In the rows, zero is written as 128.
Both labels of each row:
[144 140 108 128 124 122 140  72 105 113 163 144  78 131 130 122 148 134
 134 126 142 122 109 146 115 123 115 114 131 124 137 126 133 142 113  96
 122 139 140  58 140 192 131 133 155 131 134  95 125 119 113 147 128 129
 134 195 122 131 138 121 151 112 118 122 109 121]
E H
[134 131 138   4 132 136 147 110 129 117 175 146 106 130 128 123 144 110
 125 124 136 123  93 146 103 114 114 115 121  91 144 115 135 133 114 163
 131 133 140 105 123 184 132 127 137 154 119 131 132 107 176 141 122 161
 125 194 123 129 125 134 131 122 131 132  95  96]
E H
[127 133 110 130 109  63 153  90 116 130 165 157 103 137 122 116 155 121
 134 132 134 130  93 143 120 123 127 161 135 115 129 116 149 129 121 145
 130 138 131 117 137 173 104 135 158 157 127 118 108 106 119 128 122 143
 113 170 126 124 135 116 127 112 102 136 112 119]
E H
[157 166 149 153 123 116 130 137  95 118 105 155 103  91 136 130 135 111
 126 152 117 130 140 143 129 125 136 130 120 114 127 129  99 122 107 133
 112 132 128 123 122 232  87 141 138 170 137 125 141 131 115 135 111 110
  95 143 153 129 125 130 150 126 119  75  96 109]
Z H
[152 116 171 155 126 113 138 133  77 118 127 115 111 117 114 120 127 123
 132 124 124 117 105 164 123 141 119 139 129 123 144 111 147 130 115 157
  98 114 134 115 120 227 102  88 119 168 128 124 124 109 143 143 101 125
 118 168 136 143 127 113 143 107 119  95  91  92]
Z H
[158 132  84 139 125 113 125  36 173  71 239 147  66 137 123  85 145 115
 120 115 164 155  69 194 102 119 120 131 133 136 149 133 123 125 120 154
 139 143 147  66 103 172 150 112 127 146 112  99 144  17 173 129 108 148
 128 163 165 120 128 101 106 118 147 115 133 112]
D V
[137 145 130 146 104 129 145  77 102  99 205  99  79 123 147 117 151 121
 120 109 150 128 152 159 100 141 125 128 129 110 130 145 155 171 106 157
 112 165 144 133 126 209  52 110 142 155 139 110 134  86 134 142 142 149
 121 228 117 139 134 117 155 111 144 101  97 116]
E H
[111  86  81  86 143 136 137  94 157 119 220 135  96 137 128 102 121 118
 130 120 131 146  94 173  82 105 130 121 125 133 136 128 119  95 136 152
 139 132 139 102 125  90 127 114 128 110  49 127 130 112 142 122 127 132
 117 102 148 142 122 118  36 120 115 132 112 134]
D F
[129 163 154 145 112 114 141 153 102 133 124 159 109 118 122 140 152 135
 145 130 119 114 154 126 110 118 126 128 126 120 157 118 132 121 123 126
 115 127 114 134 131 211  87 129 160 161 113 115 142 145  99 146 139 130
  98 201 151 134 126 115 161 121 106 122 108 115]
Z V
[139 199 158 143 140 119 134 126  93 111 131 141 108 104  93 140 138 190
 158 141 146 127 136 129 116 131 132 131 121 122 138 132 112 146 117 114
 113 121 135 111 118 252 119 127 132 158 149 108 159  96 121 146 103 128
 116 205 131 158 147 119 187 124 123 174  92 112]
Z H
[138 112 129 134 140 147 118 122 158 109 151 126 110 108 148 108 111 132
 143 111 106 131  77 130 116 127 130 138  99 124 125 132 120 125 109 137
 123 121 132 110 114  86 133 119 114 148 123 164 124 136 219 133 120 138
 114 111 143 120 119 135  88 132 113 140 108 107]
W J
[146 172 197 151 103  96 146 137  64  85 141 157 242 103 124 157 137 124
 141 132 113 107 138 235  96 129 103 143 128 102 145 110 120 125 125 131
 113 109 138 135 124 252  72 126 132 157 149 115 137 113 121 153  96 128
  95 198 143 148 135 130 170 116 108 114  76 106]
Z V
[132 163 132 149 117  65 144 141 100 134 129 159 124 120 131 116 122 111
 136 136 124 122 143 158 126 127 127 130 137 132 145 101 130 130 132 117
 131 119 130 104 124 190 101 125 128 152 155  97 123 118  76 134 116 100
 101 164 138 142 111 138 146 134 106 109 111  99]
Z F
[156 121 125 145 118 108 147  97 104 105 181 137  87 115 109 119 145 111
 169 125 138 120 123 151 124 122 134 145 131  96 149 112 141 112 114 147
 114 125 148 107 121 224  95 122 146 160 125 107 125  98 134 145 123 133
 117 197 121 145 133 117 127 137  96 118  88 129]
E J
[152 186 152 157 112 105 148 134  76 112 143 149 119 111 140 124 135 106
 145 134 122 116 148 171 117 100 138 117 122 132 143 110 128 136 113 148
  94 121 155 113 119 249  95 120 134 166 171 112 131  54 133 133 115 131
 107 227 146 126 130 125 150 115 125 110  92 114]
Z H
